Here is a tiny trained network, its code and every weight. The questions are about switching its units off for an input and a target symbol, where a switched-off unit gives its printed mean instead of its output.

import numpy as np


def w(rows, s, z=0):
    codes = np.array(rows[::2]) - 128.0
    scale = np.full(codes.shape[1], s)
    scale[-1] = z or s
    return codes * scale


def f(y):
    return y / 2 * (1 + np.tanh(0.7978845608 * (y + 0.044715 * y**3)))


def softmax(a):
    e = np.exp(a - a.max(-1, keepdims=True))
    return e / e.sum(-1, keepdims=True)


def log_softmax(a):
    a = a - a.max(-1, keepdims=True)
    return a - np.log(np.exp(a).sum(-1, keepdims=True))


def net(x, mask):
    ids = ['βγδεζηθλμξστψω'.index(c) for c in x.split()]
    T = len(ids)
    res = E[ids] + P[:T]
    u = 0
    for l in range(2):
        r = res
        for j in range(3):
            rows = slice(4 * j, 4 * j + 4)
            q, k, v = (r @ M[l][rows].T for M in (Q, K, V))
            z = softmax(np.where(np.tri(T) > 0, q @ k.T / 4**0.5, -1e9)) @ v
            o = O[l][rows]
            res = res + np.where(mask[u + j], z, o[:, -1]) @ o[:, :-1]
        u += 3
        y = f(res @ A[l][:, :-1].T + A[l][:, -1])
        res = res + np.where(mask[u : u + 8], y, B[l][:, -1]) @ B[l][:, :-1]
        u += 8
    return log_softmax(res[-1] @ U[:, :-1].T + U[:, -1])


Q, K, V, O, A, B = {}, {}, {}, {}, {}, {}
E = w([
[96,50,174,157,169,246],'β',
[125,120,109,214,191,93],'γ',
[58,178,175,156,27,96],'δ',
[225,209,171,136,66,198],'ε',
[201,31,73,118,176,125],'ζ',
[150,215,55,135,115,50],'η',
[133,77,226,162,107,118],'θ',
[143,107,149,116,233,101],'λ',
[123,161,2,128,210,154],'μ',
[129,134,117,116,235,231],'ξ',
[53,180,177,198,146,137],'σ',
[82,135,40,112,50,228],'τ',
[130,159,152,2,188,75],'ψ',
[86,97,62,100,134,100],'ω',
],0.0095)
P = w([
[169,122,139,250,254,35],'0',
[86,93,79,178,162,193],'1',
[118,126,94,147,157,181],'2',
[128,151,105,129,164,174],'3',
[137,173,91,106,166,174],'4',
[153,196,100,102,156,181],'5',
[160,201,106,95,178,158],'6',
[177,210,119,80,168,169],'7',
[177,213,115,85,167,156],'8',
],0.0031)
Q[0] = w([
[107,145,143,132,87,133],'L0H0',
[139,125,134,121,73,122],'L0H0',
[131,108,102,134,187,139],'L0H0',
[143,117,128,123,102,111],'L0H0',
[140,92,76,102,167,95],'L0H1',
[133,97,89,117,154,97],'L0H1',
[125,159,163,138,102,159],'L0H1',
[122,170,173,150,98,164],'L0H1',
[161,139,163,106,106,109],'L0H2',
[136,90,80,99,212,142],'L0H2',
[177,164,89,79,145,79],'L0H2',
[81,173,200,186,3,136],'L0H2',
],0.016)
K[0] = w([
[87,169,162,129,52,138],'L0H0',
[113,123,141,150,50,185],'L0H0',
[176,107,68,101,224,101],'L0H0',
[123,106,138,170,96,168],'L0H0',
[72,76,67,204,138,79],'L0H1',
[54,34,79,214,152,88],'L0H1',
[203,201,180,50,101,169],'L0H1',
[199,180,182,47,104,162],'L0H1',
[121,15,96,102,204,109],'L0H2',
[211,227,154,31,87,157],'L0H2',
[178,164,35,41,155,39],'L0H2',
[34,42,133,254,148,111],'L0H2',
],0.0084)
V[0] = w([
[102,81,177,195,139,137],'L0H0',
[122,100,56,105,212,164],'L0H0',
[135,69,129,191,240,161],'L0H0',
[107,83,186,119,88,119],'L0H0',
[45,91,151,143,182,110],'L0H1',
[185,147,113,206,125,186],'L0H1',
[195,131,152,120,70,176],'L0H1',
[184,153,134,201,99,254],'L0H1',
[31,220,138,105,151,91],'L0H2',
[189,182,71,219,94,192],'L0H2',
[33,91,81,58,159,163],'L0H2',
[130,190,224,135,67,211],'L0H2',
],0.0049)
O[0] = w([
[126,131,179,235,189,110,124],'L0H0',
[150,138,100,111,179,185,243],'L0H0',
[170,154,132,153,231,163,251],'L0H0',
[116,63,187,158,99,86,51],'L0H0',
[77,170,177,89,200,122,128],'L0H1',
[185,168,98,250,134,146,199],'L0H1',
[172,69,130,187,72,143,107],'L0H1',
[159,133,125,248,108,177,190],'L0H1',
[31,215,147,72,124,143,125],'L0H2',
[196,196,60,254,63,152,192],'L0H2',
[17,89,76,81,243,163,135],'L0H2',
[129,136,191,159,33,218,80],'L0H2',
],0.0043,0.0027)
A[0] = w([
[92,124,251,153,208,155,253],'L0N0',
[60,196,149,99,174,64,197],'L0N1',
[176,210,72,175,154,111,207],'L0N2',
[31,254,74,190,191,160,205],'L0N3',
[136,137,189,194,158,69,188],'L0N4',
[46,188,192,186,41,91,157],'L0N5',
[87,147,221,133,10,27,191],'L0N6',
[169,78,93,139,223,141,198],'L0N7',
],0.0068,0.0039)
B[0] = w([
[211,215,223,120,161,163,189],'L0N0',
[120,198,145,51,145,72,163],'L0N1',
[164,174,70,162,76,113,238],'L0N2',
[138,252,104,104,58,161,254],'L0N3',
[184,178,192,147,112,83,153],'L0N4',
[214,127,103,33,102,136,154],'L0N5',
[254,91,87,69,169,196,140],'L0N6',
[211,154,83,113,170,135,240],'L0N7',
],0.0062,0.0071)
Q[1] = w([
[94,142,152,68,143,151],'L1H0',
[70,83,154,224,95,64],'L1H0',
[165,137,102,215,51,136],'L1H0',
[54,90,141,180,105,97],'L1H0',
[1,87,166,175,112,120],'L1H1',
[136,185,113,82,104,121],'L1H1',
[36,89,157,162,118,109],'L1H1',
[20,79,140,179,122,136],'L1H1',
[44,63,148,132,108,100],'L1H2',
[52,62,179,107,98,97],'L1H2',
[57,44,142,132,101,90],'L1H2',
[245,243,98,120,180,183],'L1H2',
],0.0087)
K[1] = w([
[108,104,113,62,157,107],'L1H0',
[187,118,140,143,141,255],'L1H0',
[196,161,113,204,131,120],'L1H0',
[175,97,148,123,164,215],'L1H0',
[53,108,86,144,87,167],'L1H1',
[192,178,142,171,102,89],'L1H1',
[54,111,85,140,99,155],'L1H1',
[44,82,86,148,96,167],'L1H1',
[12,97,142,121,116,171],'L1H2',
[35,91,125,142,101,165],'L1H2',
[24,99,127,105,121,158],'L1H2',
[237,168,124,146,135,98],'L1H2',
],0.0084)
V[1] = w([
[119,102,168,123,144,249],'L1H0',
[126,130,156,36,150,35],'L1H0',
[107,163,104,158,45,59],'L1H0',
[92,143,143,147,62,178],'L1H0',
[103,130,128,80,103,2],'L1H1',
[135,139,184,193,115,68],'L1H1',
[97,147,159,133,180,65],'L1H1',
[130,161,149,207,155,116],'L1H1',
[167,79,147,171,86,113],'L1H2',
[107,143,181,41,99,130],'L1H2',
[146,70,133,110,202,68],'L1H2',
[136,113,219,92,122,172],'L1H2',
],0.006)
O[1] = w([
[185,159,128,163,144,226,2],'L1H0',
[73,143,87,76,210,108,118],'L1H0',
[132,110,117,161,100,1,202],'L1H0',
[193,133,117,190,127,97,87],'L1H0',
[151,209,28,144,104,100,39],'L1H1',
[144,140,131,140,165,21,121],'L1H1',
[137,171,122,174,65,67,130],'L1H1',
[107,94,152,147,121,54,220],'L1H1',
[204,108,85,73,169,50,31],'L1H2',
[121,204,140,155,176,146,39],'L1H2',
[188,166,198,42,68,90,58],'L1H2',
[170,176,181,148,212,111,12],'L1H2',
],0.0052,0.0051)
A[1] = w([
[70,126,121,149,184,155,161],'L1N0',
[164,99,72,104,117,142,124],'L1N1',
[176,116,147,98,164,223,170],'L1N2',
[48,134,63,96,106,82,197],'L1N3',
[58,120,160,57,167,106,2],'L1N4',
[74,129,119,199,154,115,224],'L1N5',
[76,162,254,135,90,145,181],'L1N6',
[113,64,137,147,149,85,28],'L1N7',
],0.0069,0.0065)
B[1] = w([
[117,141,115,147,188,124,164],'L1N0',
[106,109,78,129,120,123,193],'L1N1',
[187,82,157,116,125,195,237],'L1N2',
[73,59,163,107,142,112,253],'L1N3',
[146,130,58,165,131,220,129],'L1N4',
[71,111,150,198,167,114,214],'L1N5',
[59,121,150,107,75,124,205],'L1N6',
[104,255,85,94,82,162,110],'L1N7',
],0.0085,0.0048)
U = w([
[100,87,188,156,148,192,116],'β',
[118,172,149,209,177,100,123],'γ',
[180,110,122,31,60,125,141],'δ',
[163,116,110,214,65,149,198],'ε',
[185,40,78,151,190,110,181],'ζ',
[89,109,137,136,113,30,223],'η',
[127,71,235,137,141,110,111],'θ',
[173,152,175,119,187,80,43],'λ',
[118,205,1,115,130,155,1],'μ',
[175,182,106,131,161,197,14],'ξ',
[105,209,180,129,86,135,102],'σ',
[50,84,92,146,75,205,144],'τ',
[85,121,135,67,176,153,175],'ψ',
[61,77,143,120,142,89,160],'ω',
],0.006,0.0033)

Each question gives the input, a string of symbols that net reads in full, and the target symbol t.
The units are the heads (4 rows each of Q, K, V and O) and the neurons (one row each of A and B). Each row of codes is followed by its name. A weight is (code - 128) times the scale printed after its matrix; where a second scale follows, it is the last column's (O, A, B and U).
mask holds one flag per unit, layer by layer, with each layer's heads first. A switched-off unit (its flag False) gives its mean, the last column of its rows in O or B, instead of its output. The means were averaged over made-up inputs and are rounded, as every weight is.
A unit's drop is (log p(t) with every unit on - log p(t) with that unit switched off) / (log p(t) with every unit on - log p(t) with every unit switched off).
The circuit of an input: a set's keep is (log p(t) with only the set's units on - log p(t) with every unit switched off) / (log p(t) with every unit on - log p(t) with every unit switched off). Starting from the 12 units with the biggest drops (on a tie, the unit counted first), units are removed one at a time, each time the one whose removal leaves the highest keep (on an exact tie, the one counted first), for as long as the keep stays at least 0.8.
circuit, biggest first: the units of the circuit, biggest drop first
k most important neurons: the k neurons with the biggest drops, biggest first
top k neurons in layer l: the k neurons of layer l with the biggest drops, biggest first
heads that matter: for each layer, one digit per head in row order, 1 if its drop is at least 0.15 and else 0, layers parted by /
input τ ξ ω μ ε ε ω ε μ, target ε: circuit, biggest first : [L0H2; L1H0; L0N2]
input τ ζ μ ε σ, target ε: circuit, biggest first : [L0H1; L1H0]
input σ σ μ μ μ μ, target μ: heads that matter : 101 / 000
input ζ ψ σ σ σ σ, target δ: heads that matter : 001 / 001
input ζ δ μ μ μ ξ, target δ: top 3 neurons in layer 0 : [L0N3; L0N7; L0N6]
input δ σ θ δ ε δ ξ, target ξ: most important neuron : [L0N6]
input ψ λ ζ ω, target ψ: circuit, biggest first : [L1H0; L0H2; L0H1; L0N1]
input ε ζ ζ ζ ψ ζ, target ζ: heads that matter : 000 / 001
input λ τ ε ω σ, target σ: heads that matter : 001 / 001
input η ζ μ ω, target ω: heads that matter : 000 / 100
input γ ε η η δ ζ, target η: heads that matter : 000 / 110
input ξ σ δ σ ξ ψ ζ λ, target ψ: heads that matter : 001 / 100
input γ μ τ ζ ε σ σ ω, target η: 2 most important neurons : [L0N4; L1N2]
input τ ζ β ζ μ δ, target δ: 2 most important neurons : [L0N5; L0N6]
input ω β β ξ θ μ ψ, target ψ: top neuron in layer 1 : [L1N3]
input σ ζ θ ξ η, target η: heads that matter : 000 / 110
input σ β μ γ, target γ: heads that matter : 000 / 001
input ω δ δ, target δ: 2 most important neurons : [L0N6; L0N5]
input θ τ τ γ, target γ: heads that matter : 000 / 010
input β μ θ ψ ζ μ, target ψ: 2 most important neurons : [L0N1; L0N0]
input μ ξ ω ζ ζ ξ ε, target τ: 2 most important neurons : [L0N7; L0N3]
input σ σ ζ σ η μ ξ, target γ: top neuron in layer 1 : [L1N5]
input ζ ζ η, target η: top 2 neurons in layer 1 : [L1N3; L1N2]
input ζ μ ζ ζ ε ε, target ε: top 2 neurons in layer 0 : [L0N2; L0N1]
input ξ σ τ ε ε θ β, target β: top 2 neurons in layer 0 : [L0N3; L0N0]
input σ τ θ ζ μ σ ζ ξ, target ξ: top 3 neurons in layer 0 : [L0N0; L0N7; L0N5]
input τ θ σ β, target β: top neuron in layer 1 : [L1N2]
input β γ σ θ μ ω σ, target σ: top 2 neurons in layer 1 : [L1N6; L1N3]
